Below is a small trained network, with its code and all its weights. Each question gives an input and a class and asks what happens when units are switched off, that is, made to give their printed mean instead of their output.

import numpy as np


def w(rows, s, z=0):
    codes = np.array(rows[::2]) - 128.0
    scale = np.full(codes.shape[1], s)
    scale[-1] = z or s
    return codes * scale


def norm(h):
    return h / np.sqrt((h * h).mean(-1, keepdims=True) + 1e-5)


def f(y):
    return np.maximum(y, 0)


def log_softmax(a):
    a = a - a.max(-1, keepdims=True)
    return a - np.log(np.exp(a).sum(-1, keepdims=True))


def net(x, mask):
    res = np.array(x, float).reshape(1, 5) / 4 @ E
    u = 0
    for l in range(4):
        y = f(norm(res) @ A[l][:, :-1].T + A[l][:, -1])
        res = res + np.where(mask[u : u + 9], y, B[l][:, -1]) @ B[l][:, :-1]
        u += 9
    return log_softmax(norm(res)[-1] @ U[:, :-1].T + U[:, -1])


A, B = {}, {}
E = w([
[129,169,177,25,184],'x0',
[52,28,162,108,176],'x1',
[250,96,253,157,133],'x2',
[98,153,187,185,187],'x3',
[71,212,163,199,75],'x4',
],0.0057)
A[0] = w([
[64,122,205,237,160,97],'L0N0',
[129,209,64,170,128,217],'L0N1',
[120,71,110,96,205,69],'L0N2',
[178,121,103,178,176,4],'L0N3',
[3,145,36,124,141,102],'L0N4',
[96,190,216,57,149,85],'L0N5',
[158,77,121,119,87,74],'L0N6',
[187,133,128,187,114,22],'L0N7',
[201,132,195,121,175,125],'L0N8',
],0.024,0.0039)
B[0] = w([
[85,151,12,222,184,204],'L0N0',
[155,180,45,92,55,203],'L0N1',
[69,124,73,2,180,200],'L0N2',
[191,97,165,173,118,148],'L0N3',
[58,117,128,237,236,249],'L0N4',
[12,234,151,66,127,208],'L0N5',
[142,69,130,209,97,165],'L0N6',
[180,171,205,161,169,168],'L0N7',
[183,97,211,105,168,223],'L0N8',
],0.03,0.016)
A[1] = w([
[106,69,72,159,119,29],'L1N0',
[106,65,62,143,76,89],'L1N1',
[156,45,84,84,147,72],'L1N2',
[106,62,79,138,60,61],'L1N3',
[131,122,88,90,72,68],'L1N4',
[101,92,86,131,85,71],'L1N5',
[80,113,107,138,123,63],'L1N6',
[6,87,82,178,160,2],'L1N7',
[143,161,20,89,9,79],'L1N8',
],0.023,0.0034)
B[1] = w([
[112,175,146,120,155,163],'L1N0',
[152,148,164,159,181,147],'L1N1',
[68,85,83,115,126,148],'L1N2',
[151,133,167,185,161,134],'L1N3',
[94,134,124,157,72,136],'L1N4',
[129,118,149,162,147,137],'L1N5',
[139,144,121,140,144,162],'L1N6',
[151,143,104,200,172,251],'L1N7',
[143,122,135,116,2,158],'L1N8',
],0.04,0.02)
A[2] = w([
[126,135,104,109,105,63],'L2N0',
[117,142,122,126,124,87],'L2N1',
[128,88,36,84,75,97],'L2N2',
[167,159,34,163,118,37],'L2N3',
[161,116,29,134,89,5],'L2N4',
[73,148,92,133,113,40],'L2N5',
[134,130,102,120,125,71],'L2N6',
[128,252,38,144,131,110],'L2N7',
[137,121,104,122,117,61],'L2N8',
],0.021,0.0035)
B[2] = w([
[115,118,111,141,82,133],'L2N0',
[158,127,123,136,132,135],'L2N1',
[141,2,143,166,57,145],'L2N2',
[37,139,144,54,128,192],'L2N3',
[76,193,204,125,86,146],'L2N4',
[189,118,139,180,151,163],'L2N5',
[128,114,134,126,123,130],'L2N6',
[20,102,28,166,124,253],'L2N7',
[120,127,121,138,107,130],'L2N8',
],0.021,0.016)
A[3] = w([
[182,131,81,98,127,55],'L3N0',
[202,63,133,104,143,121],'L3N1',
[193,135,105,99,132,84],'L3N2',
[158,131,65,60,118,70],'L3N3',
[167,135,88,68,152,102],'L3N4',
[157,155,93,82,105,88],'L3N5',
[200,136,7,42,121,4],'L3N6',
[145,138,103,97,179,90],'L3N7',
[175,182,72,66,116,73],'L3N8',
],0.022,0.0039)
B[3] = w([
[174,141,131,144,116,131],'L3N0',
[146,126,16,131,63,218],'L3N1',
[73,74,199,198,91,146],'L3N2',
[152,126,146,137,107,153],'L3N3',
[79,133,219,147,67,170],'L3N4',
[115,114,137,183,93,148],'L3N5',
[142,52,245,211,85,145],'L3N6',
[104,187,149,169,50,254],'L3N7',
[61,139,170,252,113,152],'L3N8',
],0.021,0.0045)
U = w([
[132,23,87,67,117,118],'0',
[173,139,91,73,120,5],'1',
[96,169,191,3,158,127],'2',
[61,162,51,191,186,164],'3',
[125,156,100,129,5,127],'4',
[247,100,190,179,130,133],'5',
[173,137,93,82,120,6],'6',
],0.017,0.016)

Each question gives the input, the list of numbers given to net, and the class t.
The units are the neurons (one row each of A and B). Each row of codes is followed by its name. A weight is (code - 128) times the scale printed after its matrix; where a second scale follows, it is the last column's (A, B and U).
mask holds one flag per neuron, layer by layer. A switched-off neuron (its flag False) gives its mean, the last column of its row in B, instead of its output. The means were averaged over made-up inputs and are rounded, as every weight is.
A unit's drop is (log p(t) with every unit on - log p(t) with that unit switched off) / (log p(t) with every unit on - log p(t) with every unit switched off).
The circuit of an input: a set's keep is (log p(t) with only the set's units on - log p(t) with every unit switched off) / (log p(t) with every unit on - log p(t) with every unit switched off). Starting from the 12 units with the biggest drops (on a tie, the unit counted first), units are removed one at a time, each time the one whose removal leaves the highest keep (on an exact tie, the one counted first), for as long as the keep stays at least 0.8.
circuit, biggest first: the units of the circuit, biggest drop first
k most important neurons: the k neurons with the biggest drops, biggest first
k most important neurons of layer l: the k neurons of layer l with the biggest drops, biggest first
drop of u: that unit's drop, to one decimal
input [8,-3,6,2,5], class 2: circuit, biggest first -> L0N8, L0N4, L1N7
input [8,-5,-3,-5,6], class 4: circuit, biggest first -> L0N1, L1N8, L0N0
input [4,-8,3,-6,-2], class 5: most important neuron of layer 0 -> L0N0
input [2,-2,1,-1,-7], class 0: 2 most important neurons of layer 0 -> L0N4, L0N5
input [-2,-6,4,-3,5], class 4: 3 most important neurons -> L0N4, L0N1, L0N8
input [-4,-3,-2,-6,-4], class 5: 2 most important neurons of layer 1 -> L1N3, L1N1
input [3,3,7,-5,6], class 2: 3 most important neurons of layer 0 -> L0N8, L0N4, L0N5
input [4,4,3,-8,-6], class 0: 2 most important neurons -> L0N4, L0N0
input [0,8,2,-1,-5], class 0: 2 most important neurons -> L0N4, L0N0
input [5,-8,3,2,5], class 4: 3 most important neurons -> L0N4, L0N1, L1N7
input [1,-7,-4,2,-2], class 4: 3 most important neurons -> L0N1, L1N8, L0N0
input [-7,-4,7,8,-1], class 5: 4 most important neurons -> L0N7, L0N8, L0N3, L0N5
input [3,-6,0,-6,-8], class 0: 2 most important neurons of layer 1 -> L1N2, L1N7
input [-8,-2,0,1,-8], class 5: 3 most important neurons -> L0N3, L2N7, L0N6
input [3,-4,1,-3,0], class 4: most important neuron -> L0N4
input [-4,0,3,3,-6], class 5: 2 most important neurons of layer 0 -> L0N7, L0N3
input [5,-7,-4,2,1], class 4: 3 most important neurons -> L0N1, L1N8, L0N0
input [4,2,8,-5,0], class 2: 2 most important neurons -> L1N7, L0N5
input [7,5,6,-6,-2], class 2: drop of L0N8 -> 0.0
input [-1,2,4,4,-5], class 0: drop of L1N7 -> 0.2
